Below is a small trained network, with its code and all its weights. Each question gives an input and a class and asks what happens when units are switched off, that is, made to give their printed mean instead of their output.

import numpy as np


def w(rows, s, z=0):
    codes = np.array(rows[::2]) - 128.0
    scale = np.full(codes.shape[1], s)
    scale[-1] = z or s
    return codes * scale


def norm(h):
    return h / np.sqrt((h * h).mean(-1, keepdims=True) + 1e-5)


def f(y):
    return y / 2 * (1 + np.tanh(0.7978845608 * (y + 0.044715 * y**3)))


def log_softmax(a):
    a = a - a.max(-1, keepdims=True)
    return a - np.log(np.exp(a).sum(-1, keepdims=True))


def net(x, mask):
    res = np.array(x, float).reshape(1, 4) / 4 @ E
    u = 0
    for l in range(2):
        y = f(norm(res) @ A[l][:, :-1].T + A[l][:, -1])
        res = res + np.where(mask[u : u + 8], y, B[l][:, -1]) @ B[l][:, :-1]
        u += 8
    return log_softmax(norm(res)[-1] @ U[:, :-1].T + U[:, -1])


A, B = {}, {}
E = w([
[132,158,153,101,113,137,141,83,161,145,153],'x0',
[160,128,143,218,73,97,46,139,225,77,119],'x1',
[155,184,185,114,70,203,137,156,100,75,66],'x2',
[148,115,111,68,121,167,66,173,111,255,127],'x3',
],0.0079)
A[0] = w([
[158,103,77,118,75,119,81,105,188,147,95,126],'L0N0',
[106,113,97,178,59,67,106,120,167,118,151,55],'L0N1',
[176,113,106,57,25,175,144,182,161,117,95,30],'L0N2',
[129,167,158,202,64,182,117,193,171,117,116,6],'L0N3',
[176,100,130,133,137,152,186,172,117,193,130,64],'L0N4',
[158,135,175,131,163,46,139,95,101,104,177,117],'L0N5',
[116,221,192,140,121,150,107,93,2,54,141,135],'L0N6',
[152,128,151,154,99,75,119,141,168,56,141,78],'L0N7',
],0.008,0.0027)
B[0] = w([
[112,18,58,143,161,201,51,159,129,66,93,198],'L0N0',
[159,88,204,150,98,179,198,87,153,140,106,221],'L0N1',
[140,153,185,140,118,47,154,96,128,121,124,194],'L0N2',
[154,137,82,68,98,52,119,38,147,110,130,227],'L0N3',
[142,254,169,52,80,106,108,107,136,134,162,168],'L0N4',
[68,75,126,166,181,106,141,196,133,142,77,182],'L0N5',
[114,69,79,174,90,197,124,142,157,93,103,254],'L0N6',
[120,192,204,128,103,149,103,219,33,212,152,244],'L0N7',
],0.0072,0.0053)
A[1] = w([
[138,177,26,78,105,62,63,61,136,116,134,71],'L1N0',
[133,77,149,200,127,125,125,158,158,133,237,85],'L1N1',
[165,189,188,77,85,110,47,159,91,88,95,109],'L1N2',
[121,44,110,112,151,154,183,59,128,100,91,253],'L1N3',
[149,76,254,159,134,85,113,119,163,127,42,95],'L1N4',
[53,63,77,149,194,87,203,154,151,151,154,84],'L1N5',
[136,170,139,92,135,131,128,131,134,192,116,157],'L1N6',
[220,95,69,68,137,120,51,124,116,166,196,188],'L1N7',
],0.0083,0.0032)
B[1] = w([
[129,122,140,5,121,82,110,151,126,172,102,179],'L1N0',
[135,106,102,58,149,115,145,111,139,92,119,194],'L1N1',
[82,182,158,141,164,152,164,134,89,146,175,248],'L1N2',
[195,101,112,154,90,132,115,134,139,101,138,223],'L1N3',
[134,147,94,71,159,98,112,123,114,184,126,255],'L1N4',
[90,205,191,134,127,146,114,128,113,149,149,227],'L1N5',
[116,132,168,160,145,103,112,120,119,88,129,182],'L1N6',
[153,79,94,136,114,124,136,134,177,115,93,240],'L1N7',
],0.013,0.0062)
U = w([
[83,218,205,183,109,174,176,130,63,142,203,151],'0',
[151,95,120,12,219,11,109,131,138,192,91,3],'1',
[214,3,21,167,75,228,145,113,192,41,42,250],'2',
],0.0077,0.0006)

Each question gives the input, the list of numbers given to net, and the class t.
The units are the neurons (one row each of A and B). Each row of codes is followed by its name. A weight is (code - 128) times the scale printed after its matrix; where a second scale follows, it is the last column's (A, B and U).
mask holds one flag per neuron, layer by layer. A switched-off neuron (its flag False) gives its mean, the last column of its row in B, instead of its output. The means were averaged over made-up inputs and are rounded, as every weight is.
A unit's drop is (log p(t) with every unit on - log p(t) with that unit switched off) / (log p(t) with every unit on - log p(t) with every unit switched off).
The circuit of an input: a set's keep is (log p(t) with only the set's units on - log p(t) with every unit switched off) / (log p(t) with every unit on - log p(t) with every unit switched off). Starting from the 12 units with the biggest drops (on a tie, the unit counted first), units are removed one at a time, each time the one whose removal leaves the highest keep (on an exact tie, the one counted first), for as long as the keep stays at least 0.8.
units of the circuit, in order: the units of the circuit, biggest drop first
unit that matters most: the unit with the biggest drop
k most important neurons: the k neurons with the biggest drops, biggest first
k most important neurons of layer l: the k neurons of layer l with the biggest drops, biggest first
drop of u: that unit's drop, to one decimal
input [3,5,0,7], class 2: units of the circuit, in order -> L0N0
input [-3,0,4,-8], class 2: 3 most important neurons of layer 0 -> L0N6; L0N4; L0N2
input [7,7,5,2], class 1: units of the circuit, in order -> L0N3; L1N0
input [1,-8,3,3], class 0: 4 most important neurons -> L0N4; L0N3; L1N4; L1N0
input [1,8,-4,-3], class 1: 3 most important neurons -> L0N7; L1N4; L0N6
input [-7,-5,-7,-1], class 0: 2 most important neurons of layer 1 -> L1N5; L1N4
input [-7,8,-2,-2], class 1: 3 most important neurons -> L0N7; L1N4; L0N6
input [-4,7,0,0], class 1: 2 most important neurons -> L1N4; L0N7
input [2,4,7,6], class 1: 2 most important neurons -> L0N3; L1N0
input [-2,8,8,3], class 1: 4 most important neurons -> L0N3; L1N0; L1N4; L1N5
input [6,-4,6,-1], class 2: 2 most important neurons of layer 0 -> L0N6; L0N7
input [-1,-3,1,3], class 0: 3 most important neurons -> L0N3; L1N2; L1N4
input [-5,-6,3,-1], class 2: 2 most important neurons -> L0N6; L0N7
input [6,6,5,4], class 1: unit that matters most -> L0N3
input [4,-7,-7,-2], class 0: 2 most important neurons of layer 0 -> L0N3; L0N5
input [-7,-2,3,7], class 0: 2 most important neurons -> L1N2; L0N3
input [-1,-8,-7,-2], class 0: 2 most important neurons -> L1N5; L0N3
input [-2,2,-6,7], class 2: 2 most important neurons of layer 1 -> L1N7; L1N4
input [-4,7,7,-5], class 0: 2 most important neurons -> L0N7; L1N2
input [-7,-2,6,-5], class 2: units of the circuit, in order -> L0N6
input [-5,-7,2,-4], class 2: 2 most important neurons of layer 1 -> L1N3; L1N2
input [2,3,-3,-7], class 1: drop of L1N4 -> 0.4
input [4,-4,-8,-3], class 0: drop of L1N5 -> 1.0
input [2,8,6,-4], class 0: drop of L0N7 -> 1.0
input [0,-6,7,-6], class 2: drop of L0N4 -> 0.0
